In the rows, zero is written as 128.
Here are made-up elements, facts about them, and rows of numbers that follow some of those facts. Name the element behind each unnamed row.

How the elements are related:
q851 grabrel c; q968 grabrel c; q392 grabrel a
q619 grabrel a; q33 grabrel b; q45 grabrel a
q495 grabrel a; q410 grabrel a; q793 grabrel c
q962 grabrel d; q686 grabrel d; q482 grabrel d
q48 grabrel a; q852 grabrel c; q916 grabrel b
q294 grabrel c; q633 grabrel c; q742 grabrel b
q43 grabrel b; q391 grabrel b; q996 grabrel b
q511 grabrel a; q763 grabrel a; q662 grabrel a
q411 grabrel c; q371 grabrel a; q486 grabrel a
q159 grabrel a; q608 grabrel b; q508 grabrel a
q941 grabrel a; q575 grabrel a; q894 grabrel a
q170 grabrel d; q816 grabrel c; q532 grabrel b
q848 grabrel a; q112 grabrel b; q87 grabrel c
q821 grabrel b; q744 grabrel d; q542 grabrel a
q16 grabrel a; q970 grabrel a; q409 grabrel a
q782 grabrel c; q189 grabrel d; q726 grabrel a
q558 grabrel c; q203 grabrel c; q837 grabrel b
q938 grabrel a; q547 grabrel a; q930 grabrel b
q746 grabrel a; q764 grabrel b; q593 grabrel a
q338 grabrel c; q190 grabrel b; q659 grabrel d
q494 grabrel c; q448 grabrel a; q621 grabrel b
q355 grabrel c; q877 grabrel a; q586 grabrel a
q333 grabrel b; q711 grabrel a; q427 grabrel d
q672 grabrel a; q106 grabrel b; q82 grabrel d
q804 grabrel c; q54 grabrel b; q922 grabrel b
q568 grabrel a; q245 grabrel a; q415 grabrel d
q565 grabrel a; q813 grabrel b; q104 grabrel b
q966 grabrel b; q426 grabrel a; q624 grabrel a
q610 grabrel b; q743 grabrel a; q407 grabrel a
q646 grabrel b; q616 grabrel b; q436 grabrel b
q75 grabrel b; q353 grabrel a; q760 grabrel b
q376 grabrel a; q592 grabrel b; q485 grabrel a
q893 grabrel a; q811 grabrel b; q433 grabrel c
q298 grabrel b; q471 grabrel a; q923 grabrel a
q798 grabrel b; q370 grabrel a; q344 grabrel b
q549 grabrel a; q734 grabrel d; q953 grabrel b
q141 grabrel d; q581 grabrel a; q563 grabrel a
q118 grabrel b; q144 grabrel a; q263 grabrel b
q89 grabrel b; q222 grabrel b; q194 grabrel b
q325 grabrel c; q551 grabrel b; q125 grabrel d
q552 grabrel c; q567 grabrel c; q886 grabrel b
q270 grabrel a; q748 grabrel a; q261 grabrel a
q162 grabrel c; q628 grabrel d; q776 grabrel d
q135 grabrel b; q819 grabrel b; q65 grabrel b
q13 grabrel d; q940 grabrel a; q93 grabrel a
q722 grabrel a; q124 grabrel b; q398 grabrel b
q30 grabrel c; q789 grabrel d; q712 grabrel d
q881 grabrel b; q367 grabrel b; q968 brafor q222
q968 brafor q763; q33 brafor q261; q495 brafor q621
q793 brafor q407; q962 brafor q662; q962 brafor q118
q962 brafor q376; q482 brafor q508; q482 brafor q881
q48 brafor q633; q294 brafor q433; q294 brafor q65
q294 brafor q392; q742 brafor q923; q43 brafor q592
q43 brafor q581; q391 brafor q409; q996 brafor q427
q996 brafor q415; q608 brafor q916; q112 brafor q13
q87 brafor q893; q87 brafor q886; q782 brafor q764
q782 brafor q135; q203 brafor q371; q203 brafor q616
q203 brafor q816; q547 brafor q567; q547 brafor q261
q930 brafor q923; q746 brafor q616; q338 brafor q616
q494 brafor q893; q494 brafor q45; q494 brafor q436
q877 brafor q575; q877 brafor q616; q333 brafor q427
q333 brafor q82; q711 brafor q245; q711 brafor q672
q922 brafor q616; q922 brafor q65; q922 brafor q722
q922 brafor q106; q568 brafor q124; q568 brafor q881
q565 brafor q776; q565 brafor q190; q966 brafor q245
q966 brafor q104; q646 brafor q45; q646 brafor q13
q75 brafor q567; q75 brafor q245; q75 brafor q941
q353 brafor q816; q353 brafor q436; q760 brafor q549
q760 brafor q124; q298 brafor q940; q798 brafor q141
q798 brafor q848; q798 brafor q485; q798 brafor q190
q370 brafor q261; q734 brafor q16; q734 brafor q30
q144 brafor q593; q325 brafor q893; q325 brafor q409
q748 brafor q411; q628 brafor q427; q367 brafor q923
q367 brafor q970; q367 brafor q744; q851 pegoplo q203
q968 pegoplo q581; q392 pegoplo q371; q619 pegoplo q436
q33 pegoplo q486; q495 pegoplo q789; q962 pegoplo q245
q686 pegoplo q953; q852 pegoplo q141; q294 pegoplo q558
q633 pegoplo q547; q391 pegoplo q782; q511 pegoplo q415
q371 pegoplo q848; q486 pegoplo q746; q159 pegoplo q82
q608 pegoplo q624; q508 pegoplo q968; q941 pegoplo q575
q575 pegoplo q16; q894 pegoplo q398; q816 pegoplo q410
q532 pegoplo q592; q848 pegoplo q508; q744 pegoplo q135
q16 pegoplo q355; q970 pegoplo q261; q189 pegoplo q294
q726 pegoplo q263; q558 pegoplo q567; q837 pegoplo q646
q938 pegoplo q996; q547 pegoplo q344; q930 pegoplo q353
q746 pegoplo q748; q764 pegoplo q30; q593 pegoplo q159
q448 pegoplo q893; q621 pegoplo q813; q355 pegoplo q565
q586 pegoplo q532; q333 pegoplo q621; q427 pegoplo q33
q672 pegoplo q793; q82 pegoplo q298; q54 pegoplo q821
q568 pegoplo q586; q415 pegoplo q170; q565 pegoplo q894
q813 pegoplo q633; q104 pegoplo q511; q624 pegoplo q367
q610 pegoplo q552; q743 pegoplo q930; q407 pegoplo q338
q436 pegoplo q65; q353 pegoplo q568; q485 pegoplo q325
q893 pegoplo q804; q811 pegoplo q162; q433 pegoplo q743
q298 pegoplo q118; q471 pegoplo q877; q549 pegoplo q610
q953 pegoplo q448; q141 pegoplo q798; q581 pegoplo q923
q563 pegoplo q851; q118 pegoplo q726; q89 pegoplo q764
q222 pegoplo q686; q325 pegoplo q370; q552 pegoplo q190
q748 pegoplo q549; q261 pegoplo q45; q162 pegoplo q333
q776 pegoplo q270; q819 pegoplo q426; q940 pegoplo q93
q124 pegoplo q916; q398 pegoplo q619; q30 pegoplo q970
q789 pegoplo q940; q712 pegoplo q222; q881 pegoplo q194
q367 pegoplo q776

Some elements and their rows:
[ 92 153 137 132 118 147 156 129 166 112 123 135 147 117  99 116 134 132
 154 132 139 121 131 148 120 158 138 138 115] : q370
[129 170 146 132 183 138 116 132 104 116 151 147 152 145 151 163 186 117
 146  64 140 123 187 115 137 151 141  92 141] : q245
[116 133 129 142 115 143 136 138 139 134 115 133 129 140 123 132 135 119
 124 110 123 119 129 130 122 151 130 121 134] : q711
[130  97  64 148 128 165 155 173  91  89 179 129 118 120 101  67 135 111
  55 120  93  94  57 108 175 121  61  78 143] : q495
[112 150 134 124 139 119 141 113 151 112 134 132 145 106 109 124 134 122
 157 161 139 126 147 139 134 139 144 131 116] : q194
[133 124 125 130 127 119 138 116 120 130 117 149 135 122 120 134 115 118
 130 136 128 118 126 125 122 122 130 123 125] : q112
[111 133 134 108 124 130 135 116 119 108 113 122 126 108 138 115 111 133
 132 113 128 135 109 138 117 104 146 151 142] : q118
[122 136 122 122 130 117 118 119 129 128 124 126 127 121 134 127 122 115
 127 147 129 129 135 134 136 125 138 132 130] : q764
[112 140 126 143 124 133 140 118 137 131 107 138 127 128 129 127 129 111
 125 124 115 113 133 126 126 134 139 115 140] : q966
[117 131 125 126 116 120 131 118 139 122 117 126 127 115 122 119 113 122
 129 147 127 129 122 138 124 124 137 139 127] : q532
[134 128 134 128 136 119 127 116 116 126 122 130 125 123 136 136 133 117
 131 122 127 128 134 127 126 117 141 123 138] : q610
[140 124 125 136 136 122 145 117 127 136 121 157 136 137 118 143 113 146
 128 134 124 116 117 118 107 125 107 124 112] : q494
[138 125 119 136 139 125 138 119 128 134 121 151 133 137 120 141 117 142
 130 133 127 115 116 120 105 123 111 126 110] : q87
[124 135 123 132 132 126 127 125 145 128 128 126 121 131 127 126 123 140
 125 143 121 125 119 127 116 127 119 135 120] : q851
[133 112 143 130 130 141 139 128 134 142 118 122 136 130 122 120 134 131
 126 135 125 126 129 115 121 124 129 124 128] : q734
[132 122 136 120 130 138 132 125 133 138 123 120 137 129 130 118 132 131
 125 134 130 131 131 114 129 123 125 125 126] : q125
[131 103 117 119  97 132 114 133 134 160 102 107 116 141 135 113 106 131
  97 141 120 129 112 115 126 113 118 147 130] : q712

Rows to name:
No name comes twice in this set of rows, the named rows included.
[121 122 134 114 119 138 134 125 144 138 116 118 135 126 122 113 120 134
 128 142 133 131 129 122 123 123 126 142 125] => q686
[104 149 156 115 138 136 163 107 130  94 121 132 142  94 118 120 128 138
 163 117 137 133 121 141 111 113 154 143 131] => q263
[186  89 142 150 152 131 106 130  87 168 120 124 115 164 162 160 154 108
  96  95 112 122 148  84 130 109 123  83 151] => q962
[127 109 134 135 115 133 138 145 151 127 121 117 131 120 113 127 122 129
 129 138 124 128 112 145 116 139 134 141 115] => q568
[100 142 144 116 123 139 151 132 155 102 134 129 147 102 100 119 125 142
 160 135 147 131 122 151 116 144 139 155 111] => q410
[150 128 122 156 152 118 116 127 146 142 138 131 121 150 132 150 148 124
 126 156 121 117 149 116 127 143 119  98 115] => q968
[119 137 131 140 129 128 134 115 124 134 106 136 124 130 136 134 131 112
 127 113 114 116 134 125 122 129 145 116 145] => q33
[131 140 147 130 156 117 157 103 120 117 126 161 156 112 110 148 132 122
 161 131 139 116 144 129 118 126 139 112 119] => q646
[127 130 118 112 126 122 117 138 118 124 136 143 145 135 123 136 118 129
 129 114 141 130 127 129 127 132 117 136 114] => q409
[136 111 109 133 107 108 107 126 124 148 109 122 107 136 143 124 108 109
 102 143 113 124 119 126 133 118 127 131 137] => q89
[125 118 128 132 119 119 135 122 141 121 111 119 126 113 121 123 117 121
 130 151 121 124 118 142 124 123 139 138 126] => q930

The same elements again, as new rows of numbers:
Named rows:
[129 132  98 106 143 147 104 130 163 152 120 128 137  41 145 116 113 121
 170 149 137 101 133 122  94 106 126  94 131 151] : q485
[134 122  97 128 139 135 122 117 123 139 143 131 118 116 143 125 102 129
 108 163 120 119 122 119  99 126 129 121 153 132] : q565
[129 117  98 103 105 132 103 139 154 125 152 147 110  59 117 130 150 108
 169 119 124 156 117 122 124 147 126 138 139 148] : q426
[122 140 177 120 135 133 129 119 185 135  98 119 159  91 150 122 111 134
 118 118 126 100 132 126 116 116 122 118 139 125] : q941
[122 124 134 136 135 136 115 135 109 135 125 140 152  96 131 129 107 122
 134 114 135 125 133 129 122 130 127 147 139  97] : q722
[110 139 164 181 117 127  28 146  83 142 110 127  98  84 140 120 159 178
 162 238 127 161 137 116 173 114 126 133  55  97] : q940
[136 128 128 128 130 128 137 126 117 120 133 113 119 164 111 132 156 141
 129 136 125 129 119 127 111 124 130 135 127 134] : q760
[133 128 112 103 113 140 140 141 140 126 132 113 112  87 102 129 170 129
 183 133 126 125 126 128 101 117 125 126 119 143] : q930
[132 120 106  97 101 128 127 149 143 116 167 132 105  71 111 132 165 103
 159 133 128 155 134 127 134 137 132 127 127 133] : q592
[133 128 137 125 129 125 135 128 119 123 127 114 121 169 112 131 159 134
 132 126 128 131 123 129 120 122 130 134 123 131] : q742
[130 142 184 130 151 124 124 114 175 121  95 117 168 169 145 126 140 141
  99 118 143 106 129 133 129 126 126 103 129 129] : q104
[130 123 102 149 125 120 127 122 103 115 141 144 105 179 137 133 154 126
  94 111 126 143 115 128 144 160 130 140 152 136] : q793
[127 118  99 145 118 131 155 135  64 119 155 133 100 158 129 140 105 136
  96 127 111 120 136 136 128 151 125 149 148  86] : q203
[121 141 107 115 126 156 131 148 138 146 109 121 139  49 133 122 139 129
 198  94 144  95 138 134  94 110 123 114 135 127] : q433
[135 129 109 152 122 126 139 119 129 130 123 127 125 139 116 129 129 139
 127 139 124 133 131 132 112 128 124 138 141 137] : q734
[133 119 116 162 124 107 127 118 110 116 137 148 133 184 127 131 136 116
  82 128 131 159 130 131 158 153 130 144 153 133] : q170
[130 128 129 160 134 110 129 115 121 128 113 138 148 187 127 126 132 118
 105 111 140 146 128 132 156 131 133 145 140 143] : q415

Which element is each row?
No name comes twice in this set of rows, the named rows included.
[125 131 147 139 120 111 120 126 151 104 133 149 125 146 160 134 159 110
  73 111 130 149 130 131 171 172 129 129 159 132] => q567
[135 126  97 137 126 114 162 122  94 139 148 118 132 128 147 123  73 115
  78 165 121 120 159 127 133 110 134 112 160 108] => q141
[143 115  86 124 128 118 160 120  67 120 184 112  96 169 137 135 105 128
  58 200 105 124 142 123 117 131 138 119 162  98] => q798
[135 127  99 146 131 120 136 123 120 136 137 134 135 126 144 123 102 112
 109 151 133 133 146 130 132 121 133 112 155 131] => q776
[112 147 163 182 133 140  32 134  94 155  89 118 103  96 140 118 154 199
 171 243 126 130 130 118 140  99 121 125  53 107] => q495
[136 116  92 118 131 111 103 129 120 117 166 142 122 143 144 128 143 101
 100 161 140 151 134 127 154 147 140 104 148 127] => q190
[130 119 125 129 122 119 129 144  84 104 155 136 140 132 122 136 136 108
 107 116 135 146 141 134 153 145 136 140 149  77] => q65
[117 143 144 203 115 123  51 142  87 141 109 131  95 109 128 121 173 187
 151 241 127 162 150 128 169 114 124 134  65 107] => q789
[125 126 152  98  90 121 140 141 159 117 154 128 122  25 143 132 123 104
 108 140 106 148 144 121 147 137 127 133 154 105] => q245
[123 143 135 135 134 128 173 125  91 142 108 103 124 160 146 127  89 137
 100 120 119  84 141 129 123 102 132 122 137 105] => q852
[121 110 119 120 123 113 109 125 140 118 149 162 121 138 127 131  96 104
 115 102 126 162 117 129 178 157 128 129  94 136] => q45

The same elements again, as new rows of numbers:
Some rows with their names:
[135 125 130 129 132 130 130 131 130 143 140 122 126 129 126 126 128 127
 124 137 128 130 131 130 136 128 130 126 125 124 132 136 121 129 123 134
 138 134 116] : q966
[141 123 126 132 126 127 125 132 134 142 148 132 128 128 124 128 117 131
 139 141 129 129 135 133 133 132 133 131 123 132 125 142 131 135 123 136
 158 135 131] : q370
[132 129 130 131 133 130 124 123 127 144 162 121 133 120 125 126 113 125
 132 138 124 131 139 134 132 123 127 134 124 128 128 139 136 128 125 135
 161 136 120] : q996
[139 121 126 131 126 127 126 140 133 147 137 131 125 132 124 126 124 127
 131 140 129 133 127 132 138 132 132 127 124 132 124 141 129 134 121 134
 141 130 131] : q547
[136 125 136 127 134 127 125 132 129 165 147 124 124 136 127 127 123 123
 135 127 122 134 125 133 128 126 128 133 128 129 128 135 134 133 121 114
 135 135 132] : q48
[113 129 129 123 129 127 125 144 123 135 118 127 126 124 131 130 144 128
 127 108 113 129 121 122 123 121 119 132 135 131 120 128 134 125 138 111
  88 121 134] : q407
[128 127 127 131 125 124 128 126 122 126 160 118 135 128 118 140 111 125
 142 128 139 127 125 130 116 134 129 131 131 132 121 133 137 134 131 134
 168 125 146] : q923
[122 127 126 127 124 127 128 132 128 114 124 130 133 130 128 133 131 130
 132 118 130 124 123 125 121 127 125 129 132 133 123 124 128 131 135 130
 120 123 139] : q662
[130 124 128 129 123 126 132 130 127 124 126 120 129 140 122 138 124 126
 134 126 145 126 117 127 120 137 133 123 130 129 127 127 123 134 127 132
 148 123 142] : q581
[118 135 114 132 122 130 127 121 124  98 130 126 133 109 126 134 121 136
 130 129 131 121 140 127 125 125 129 125 127 131 121 134 128 122 135 151
 152 125 125] : q135
[128 130 126 131 129 129 127 120 125 124 153 123 136 121 124 130 117 128
 131 136 133 127 136 131 127 126 127 131 126 128 127 133 132 128 129 143
 159 130 124] : q821
[127 128 132 128 131 127 130 135 127 128 113 131 120 129 128 124 142 127
 120 127 126 129 124 127 132 131 127 127 129 122 133 122 120 125 124 108
  91 120 125] : q852
[128 131 123 133 121 125 129 115 126  98 141 132 132 120 120 132 115 130
 134 136 143 122 133 131 124 137 131 128 127 129 128 124 127 128 127 132
 144 120 136] : q567
[128 128 124 132 128 129 125 121 125 124 157 121 138 120 123 130 112 127
 130 138 134 128 137 132 128 128 127 132 125 131 127 135 132 129 129 145
 164 129 127] : q263
[131 155 130 127 127 129 126  92 143 103 211 130 126 124 128 125 119 138
 148 129 122  86 144 109 105 112 128 133 137 132 141  92 114 126 155 144
 201 160 124] : q65
[116 133 119 130 124 130 129 130 125 104 109 124 127 117 130 132 135 133
 122 122 128 124 132 124 130 122 128 120 129 127 123 132 122 119 134 140
 126 122 119] : q764
[125 127 132 126 133 131 130 134 127 139 116 121 124 132 131 126 140 125
 119 122 126 131 124 125 131 123 126 124 129 123 133 128 120 125 127 126
 111 127 117] : q837

Rows to name:
No name comes twice in this set of rows, the named rows included.
[122 129 122 130 120 127 130 136 128 113 110 124 121 128 126 137 132 131
 131 118 131 126 123 126 124 128 131 122 132 131 120 133 124 125 130 129
 129 121 134] => q848
[123 123 135 127 132 132 130 142 127 129 113 119 123 135 132 126 145 119
 115 116 126 133 122 125 135 121 126 123 130 123 133 131 117 123 127 116
 102 126 113] => q811
[131 153 133 125 129 130 129 100 143 110 194 130 120 129 132 123 131 137
 142 123 119  89 139 105 110 111 127 129 138 129 143  91 109 124 154 136
 178 158 121] => q436
[118 129 127 128 129 130 129 126 122 113 137 120 138 125 125 132 128 125
 124 124 135 126 126 125 123 125 123 128 131 128 128 124 127 127 135 139
 130 121 130] => q118
[126 126 126 130 130 130 127 128 125 132 143 122 134 124 124 129 123 123
 125 134 131 131 129 129 132 127 126 127 126 127 128 133 130 127 127 141
 140 125 125] => q532
[122 130 132 131 129 125 127 120 121 120 142 124 131 127 120 131 119 120
 129 125 138 130 122 132 121 133 125 131 130 126 130 120 133 126 124 116
 128 115 139] => q633
[139 123 135 129 134 129 134 131 127 148 150 115 126 136 123 130 126 124
 124 138 136 130 127 129 132 134 132 125 127 121 134 134 118 133 122 132
 149 135 120] => q43
[122 115 140 133 118 128 127 146 124  46 122 128 133 127 131 127 119 119
 129  97 140 136 149 143 130 128 134 139 129 125 123 150 127 124 123  82
 111 123 113] => q552
[127 125 132 131 127 127 127 136 127 113 130 132 124 126 126 124 132 123
 124 127 130 130 128 130 133 131 128 129 129 125 131 127 124 125 125 110
 108 121 127] => q162
[133 125 115 129 122 132 122 140 141 120  98 151 127 119 138 117 137 139
 129 134 113 127 140 130 146 119 128 127 120 136 125 138 127 129 129 139
 107 131 120] => q144

